Below are the code and all the weights of a small trained network. Each question names an input and a class and asks about switching units off, where a switched-off unit gives its printed mean instead of its output.

import numpy as np


def w(rows, s, z=0):
    codes = np.array(rows[::2]) - 128.0
    scale = np.full(codes.shape[1], s)
    scale[-1] = z or s
    return codes * scale


def f(y):
    return y / 2 * (1 + np.tanh(0.7978845608 * (y + 0.044715 * y**3)))


def log_softmax(a):
    a = a - a.max(-1, keepdims=True)
    return a - np.log(np.exp(a).sum(-1, keepdims=True))


def net(x, mask):
    res = np.array(x, float).reshape(1, 4) / 4 @ E
    y = f(res @ A[0][:, :-1].T + A[0][:, -1])
    res = res + np.where(mask, y, B[0][:, -1]) @ B[0][:, :-1]
    return log_softmax(res[-1] @ U[:, :-1].T + U[:, -1])


A, B = {}, {}
E = w([
[129,131,90,248,55],'x0',
[190,80,201,123,62],'x1',
[118,212,180,57,52],'x2',
[4,81,102,111,67],'x3',
],0.014)
A[0] = w([
[135,210,223,80,163,209],'neuron 1',
[13,147,34,180,195,214],'neuron 2',
[193,97,174,59,193,218],'neuron 3',
[216,39,124,203,183,254],'neuron 4',
[117,162,189,109,19,169],'neuron 5',
[144,23,224,103,124,148],'neuron 6',
[31,94,183,92,4,226],'neuron 7',
[98,155,167,27,36,205],'neuron 8',
],0.011,0.0051)
B[0] = w([
[136,221,180,117,166,209],'neuron 1',
[118,197,43,61,41,249],'neuron 2',
[117,121,189,28,170,211],'neuron 3',
[232,36,94,111,89,236],'neuron 4',
[99,121,115,151,223,207],'neuron 5',
[54,51,193,119,77,180],'neuron 6',
[47,130,128,251,129,244],'neuron 7',
[90,162,148,167,205,229],'neuron 8',
],0.011,0.019)
U = w([
[74,165,89,247,184,168],'0',
[170,242,154,137,173,57],'1',
[97,204,6,107,85,254],'2',
[215,80,75,183,110,182],'3',
[110,91,166,185,40,37],'4',
[136,100,190,74,160,156],'5',
[71,39,119,84,123,3],'6',
],0.013,0.0024)

Each question gives the input, the list of numbers given to net, and the class t.
The units are the neurons (one row each of A and B). Each row of codes is followed by its name. A weight is (code - 128) times the scale printed after its matrix; where a second scale follows, it is the last column's (A, B and U).
mask holds one flag per neuron, in row order. A switched-off neuron (its flag False) gives its mean, the last column of its row in B, instead of its output. The means were averaged over made-up inputs and are rounded, as every weight is.
A unit's drop is (log p(t) with every unit on - log p(t) with that unit switched off) / (log p(t) with every unit on - log p(t) with every unit switched off).
The circuit of an input: a set's keep is (log p(t) with only the set's units on - log p(t) with every unit switched off) / (log p(t) with every unit on - log p(t) with every unit switched off). Starting from all 8 units, units are removed one at a time, each time the one whose removal leaves the highest keep (on an exact tie, the one counted first), for as long as the keep stays at least 0.8.
circuit, biggest first: the units of the circuit, biggest drop first
most important unit: the unit with the biggest drop
k most important neurons: the k neurons with the biggest drops, biggest first
drop when u is switched off: that unit's drop, to one decimal
input [1,5,-1,3], class 0: 3 most important neurons	(neuron 7; neuron 4; neuron 2)
input [-4,2,-7,-8], class 5: most important neuron	(neuron 3)
input [-5,8,-8,-2], class 6: 4 most important neurons	(neuron 6; neuron 1; neuron 4; neuron 8)
input [-8,-7,-6,-4], class 5: 2 most important neurons	(neuron 3; neuron 7)
input [0,0,-2,-8], class 5: circuit, biggest first	(neuron 3; neuron 2)
input [-8,-3,3,5], class 0: 2 most important neurons	(neuron 7; neuron 8)
input [5,-5,-5,-4], class 3: 2 most important neurons	(neuron 4; neuron 1)
input [6,-3,4,-5], class 1: 4 most important neurons	(neuron 7; neuron 2; neuron 4; neuron 8)
input [1,7,5,-8], class 5: 4 most important neurons	(neuron 6; neuron 3; neuron 2; neuron 7)
input [-2,7,-7,7], class 4: 3 most important neurons	(neuron 7; neuron 3; neuron 5)
input [-3,7,-7,-1], class 6: 4 most important neurons	(neuron 6; neuron 1; neuron 4; neuron 3)
input [-8,-2,0,6], class 0: 3 most important neurons	(neuron 7; neuron 8; neuron 4)
input [3,-7,-6,-8], class 3: drop when neuron 4 is switched off	0.9
input [4,-5,0,-7], class 3: most important unit	neuron 4
input [-2,-7,-6,0], class 2: drop when neuron 1 is switched off	0.0
input [6,-5,-8,5], class 2: drop when neuron 2 is switched off	0.5
